[[137 103 128 130 109 135]
 [104 130 131 140 111 134]
 [142 128 116 116 119 140]]
->
[[137 103 128 130 109 135]
 [142 128 116 116 119 140]]

[[136 120 101 122 132 137 116 139 139 138]
 [109 140 130 143 112 111 112 108 145 111]
 [113 133 145 135 117 116 131 112 101 114]
 [125 110 123 147 104 123 140 132 137 128]
 [115 141 125 117 138 118 139 113 139 115]]
->
[[136 120 101 122 132 137 116 139 139 138]
 [113 133 145 135 117 116 131 112 101 114]
 [115 141 125 117 138 118 139 113 139 115]]

[[119 137 137 139 128 148 133 108 133 151 117 136]
 [149 115 118 124 130 128 117 133 133 122 115 116]
 [118 133 136 118 130 112 133 135 125 121 133 133]
 [113 137 132 121 120 146 122 135 134 136 126 136]]
->
[[119 137 137 139 128 148 133 108 133 151 117 136]
 [118 133 136 118 130 112 133 135 125 121 133 133]]

[[108 128 132 136 109 128 105 111 125 109 122 138 114 137]
 [120 132 118 122 138 128 127 121 106 136 116 118 116 111]
 [121 130 119 122 136 125 126 122 106 135 117 119 115 112]
 [121 117 115 106 128 124 126 131 126 135 117 110 116 123]
 [133 124 139 138 113 126 125 129 148 112 141 140 140 143]]
->
[[108 128 132 136 109 128 105 111 125 109 122 138 114 137]
 [121 130 119 122 136 125 126 122 106 135 117 119 115 112]
 [133 124 139 138 113 126 125 129 148 112 141 140 140 143]]

[[134 132 134 105 136]
 [142 116 133 106 118]
 [117 112 139 137 138]
 [120 112 139 141 143]
 [132 127 123 146 149]
 [132 136 122 140 110]
 [142 130 138 130 130]
 [139 112 139 112 112]
 [140 139 130 120 143]]
->
[[134 132 134 105 136]
 [117 112 139 137 138]
 [132 127 123 146 149]
 [142 130 138 130 130]
 [140 139 130 120 143]]

[[132 153 149 101 145 138 140 144  99 120 146 150]
 [127 133 134 124 143 129 140 106 127 124 143 110]
 [128 123 154 133 144 120 152 113 127 133 131 129]]
->
[[132 153 149 101 145 138 140 144  99 120 146 150]
 [128 123 154 133 144 120 152 113 127 133 131 129]]
---
[[143 123 152]
 [130 137 121]
 [120 113 121]
 [133 131 111]
 [112 139 140]]
->
[[143 123]
 [130 137]]

[[119 118 139 135 116]
 [139 122 103 122 138]
 [124 133 128 121 135]]
->
[[119 118]
 [139 122]]

[[116 141 106 111]
 [109 135 103 129]
 [114 129  99 115]]
->
[[116 141]
 [109 135]]

[[112 138 153 130 142]
 [139 142 130 106 131]
 [128 104 123 123 124]
 [118 126 124 126 151]]
->
[[112 138]
 [139 142]]

[[139 106 130 117]
 [125 139 141 118]]
->
[[139 106]
 [125 139]]

[[146 128]
 [152 125]
 [135 139]
 [118 123]]
->
[[146 128]
 [152 125]]
---
[[104 141 109 131 142 153]
 [152 148 103 111 120 140]]
->
[[152 148 103 111 120 140]
 [104 141 109 131 142 153]]

[[114 124 117 121 111 110 130 148 127 126 122 126]
 [119 120 119 111 116 125 111 137 132 117 126 131]
 [117 113 118 126 114 114 130 152 114 133 131 110]
 [140 128 137 128 130 144 113 124 126 131 124 127]]
->
[[140 128 137 128 130 144 113 124 126 131 124 127]
 [114 124 117 121 111 110 130 148 127 126 122 126]
 [119 120 119 111 116 125 111 137 132 117 126 131]
 [117 113 118 126 114 114 130 152 114 133 131 110]]

[[123 130 125 127 123 126 126 131 132 126 104]
 [123 129 126 126 121 126 124 131 133 124 117]
 [126 143 127 121 101 134 112 138 141 127 131]]
->
[[126 143 127 121 101 134 112 138 141 127 131]
 [123 130 125 127 123 126 126 131 132 126 104]
 [123 129 126 126 121 126 124 131 133 124 117]]

[[136 109 149 134  99 143 108 138 132 116 101 127]
 [130 122 133 128 123 133 130 128 130 136 124 135]]
->
[[130 122 133 128 123 133 130 128 130 136 124 135]
 [136 109 149 134  99 143 108 138 132 116 101 127]]

[[127 127 127 127 113 127 128]
 [124 125 125 120 113 121 127]
 [103 152 143 138 113 107 115]]
->
[[103 152 143 138 113 107 115]
 [127 127 127 127 113 127 128]
 [124 125 125 120 113 121 127]]

[[108 108 148 125 129 105 139 147]
 [146 142 101 127 148 133 140 132]]
->
[[146 142 101 127 148 133 140 132]
 [108 108 148 125 129 105 139 147]]
---
[[127 134 125]
 [153 155 123]
 [116 110 102]
 [111 123 153]]
->
[[116 110 102]
 [111 123 153]
 [127 134 125]
 [153 155 123]]

[[130 126 117 133 111]
 [125 103 128 121 139]
 [125 100 122 121 133]
 [126 127 121 123 133]
 [126 128 123 124 137]
 [127 116 137 135 141]
 [117 121 107 116 117]]
->
[[125 100 122 121 133]
 [125 103 128 121 139]
 [127 116 137 135 141]
 [117 121 107 116 117]
 [130 126 117 133 111]
 [126 127 121 123 133]
 [126 128 123 124 137]]

[[153 119 136 129 119 126 141 149 146 110 118 148 145 142 132 135]
 [150 128 142 120 123 116 134 140 105 106 120 142 108 144 115 142]
 [119 133 109 132 137 138 114 103 118 147 150 148 105 147 132 144]
 [103 127 143 142 154 146 109 150 119 152 140 138 149 117 107 118]
 [145 114 153 111 121 140 114 137 111 118 150 137 143 128 107 152]]
->
[[145 114 153 111 121 140 114 137 111 118 150 137 143 128 107 152]
 [153 119 136 129 119 126 141 149 146 110 118 148 145 142 132 135]
 [103 127 143 142 154 146 109 150 119 152 140 138 149 117 107 118]
 [150 128 142 120 123 116 134 140 105 106 120 142 108 144 115 142]
 [119 133 109 132 137 138 114 103 118 147 150 148 105 147 132 144]]

[[131 123 130 124 123 126]
 [128 122 128 101 110 122]
 [121 134 134 120 120 122]
 [130 124 131 124 124 125]]
->
[[128 122 128 101 110 122]
 [131 123 130 124 123 126]
 [130 124 131 124 124 125]
 [121 134 134 120 120 122]]

[[124 133 134 124 129 131 146 134 123]
 [127 130 133 129 136 140 134 136 129]
 [123 136 128 126 124 127 150 135 131]
 [122 132 133 123 129 133 148 134 125]
 [122 131 134 124 129 130 144 134 124]
 [128 128 128 128 128 128 129 128 128]
 [127 127 132 129 134 142 133 136 130]]
->
[[127 127 132 129 134 142 133 136 130]
 [128 128 128 128 128 128 129 128 128]
 [127 130 133 129 136 140 134 136 129]
 [122 131 134 124 129 130 144 134 124]
 [122 132 133 123 129 133 148 134 125]
 [124 133 134 124 129 131 146 134 123]
 [123 136 128 126 124 127 150 135 131]]

[[125 130 126 124 127 127 131 126]
 [135 102 129 137 117 129 108 132]
 [122 144 126 120 134 126 142 124]]
->
[[135 102 129 137 117 129 108 132]
 [125 130 126 124 127 127 131 126]
 [122 144 126 120 134 126 142 124]]
